Below is a small trained network, with its code and all its weights. Each question gives an input and a class and asks what happens when units are switched off, that is, made to give their printed mean instead of their output.

import numpy as np


def w(rows, s, z=0):
    codes = np.array(rows[::2]) - 128.0
    scale = np.full(codes.shape[1], s)
    scale[-1] = z or s
    return codes * scale


def f(y):
    return np.maximum(y, 0)


def log_softmax(a):
    a = a - a.max(-1, keepdims=True)
    return a - np.log(np.exp(a).sum(-1, keepdims=True))


def net(x, mask):
    res = np.array(x, float).reshape(1, 3) / 4 @ E
    y = f(res @ A[0][:, :-1].T + A[0][:, -1])
    res = res + np.where(mask, y, B[0][:, -1]) @ B[0][:, :-1]
    return log_softmax(res[-1] @ U[:, :-1].T + U[:, -1])


A, B = {}, {}
E = w([
[152,7,89,106,149],'x0',
[69,115,83,99,50],'x1',
[91,115,88,210,161],'x2',
],0.015)
A[0] = w([
[30,94,114,108,105,160],'N1',
[203,87,100,145,175,124],'N2',
[132,39,116,69,122,2],'N3',
[164,111,103,189,114,115],'N4',
[154,119,182,30,149,201],'N5',
[51,136,94,251,131,91],'N6',
[156,70,137,187,168,120],'N7',
[98,132,157,81,62,142],'N8',
[143,81,121,143,159,102],'N9',
[188,57,47,61,118,195],'N10',
[41,84,121,121,91,24],'N11',
[86,146,141,151,66,97],'N12',
[178,133,253,142,192,92],'N13',
[161,153,166,109,163,49],'N14',
[74,122,81,104,90,162],'N15',
[123,146,157,76,48,122],'N16',
[174,142,204,169,167,150],'N17',
[133,101,107,164,224,126],'N18',
[239,117,159,33,114,12],'N19',
[160,114,135,47,55,82],'N20',
[130,142,126,84,69,143],'N21',
[83,121,75,115,90,83],'N22',
[139,79,110,206,174,106],'N23',
],0.011,0.0087)
B[0] = w([
[170,142,128,141,71,200],'N1',
[108,95,172,86,119,189],'N2',
[251,177,73,165,36,179],'N3',
[152,115,180,117,119,155],'N4',
[208,155,79,170,71,216],'N5',
[189,200,70,170,113,204],'N6',
[80,70,163,84,132,188],'N7',
[105,82,154,74,135,189],'N8',
[94,101,151,122,117,166],'N9',
[118,198,78,190,204,247],'N10',
[75,208,69,214,248,163],'N11',
[105,106,156,111,100,164],'N12',
[186,159,85,150,116,205],'N13',
[194,116,136,123,33,152],'N14',
[129,79,172,141,63,196],'N15',
[123,95,138,89,120,192],'N16',
[134,188,67,175,134,200],'N17',
[74,85,159,80,168,195],'N18',
[62,154,44,233,195,185],'N19',
[121,92,172,111,102,189],'N20',
[110,49,185,84,152,181],'N21',
[133,201,60,193,143,171],'N22',
[97,120,158,108,124,191],'N23',
],0.011,0.015)
U = w([
[194,132,92,143,52,8],'0',
[121,162,76,178,253,225],'1',
[89,10,186,45,149,183],'2',
],0.013,0.0012)

Each question gives the input, the list of numbers given to net, and the class t.
The units are the neurons (one row each of A and B). Each row of codes is followed by its name. A weight is (code - 128) times the scale printed after its matrix; where a second scale follows, it is the last column's (A, B and U).
mask holds one flag per neuron, in row order. A switched-off neuron (its flag False) gives its mean, the last column of its row in B, instead of its output. The means were averaged over made-up inputs and are rounded, as every weight is.
A unit's drop is (log p(t) with every unit on - log p(t) with that unit switched off) / (log p(t) with every unit on - log p(t) with every unit switched off).
The circuit of an input: a set's keep is (log p(t) with only the set's units on - log p(t) with every unit switched off) / (log p(t) with every unit on - log p(t) with every unit switched off). Starting from the 12 units with the biggest drops (on a tie, the unit counted first), units are removed one at a time, each time the one whose removal leaves the highest keep (on an exact tie, the one counted first), for as long as the keep stays at least 0.8.
circuit, biggest first: the units of the circuit, biggest drop first
top k neurons: the k neurons with the biggest drops, biggest first
drop of u: that unit's drop, to one decimal
input [-4,2,5], class 0: circuit, biggest first : N10
input [4,8,1], class 1: top 4 neurons : N11, N10, N5, N22
input [8,-2,-8], class 1: top 2 neurons : N19, N10
input [7,-7,-8], class 1: top 2 neurons : N19, N10
input [3,5,5], class 1: top 2 neurons : N11, N5
input [5,8,7], class 1: top 2 neurons : N11, N10
input [2,3,1], class 1: top 3 neurons : N5, N3, N14
input [4,5,3], class 1: top 2 neurons : N11, N10
input [-1,-8,0], class 0: top 2 neurons : N10, N14
input [4,-7,-8], class 1: top 2 neurons : N19, N10
input [1,-3,-7], class 1: top 2 neurons : N19, N3
input [8,0,0], class 1: top 2 neurons : N10, N14
input [8,7,5], class 1: top 2 neurons : N11, N10
input [-7,-8,-4], class 0: circuit, biggest first : N14
input [2,-4,-4], class 1: top 2 neurons : N19, N3
input [1,0,4], class 2: drop of N10 : 0.4
input [1,-6,4], class 2: drop of N17 : 0.0
input [1,-3,6], class 2: drop of N18 : 0.1
input [-1,1,-4], class 2: drop of N3 : 0.2
input [-6,-4,-2], class 0: top neuron : N10
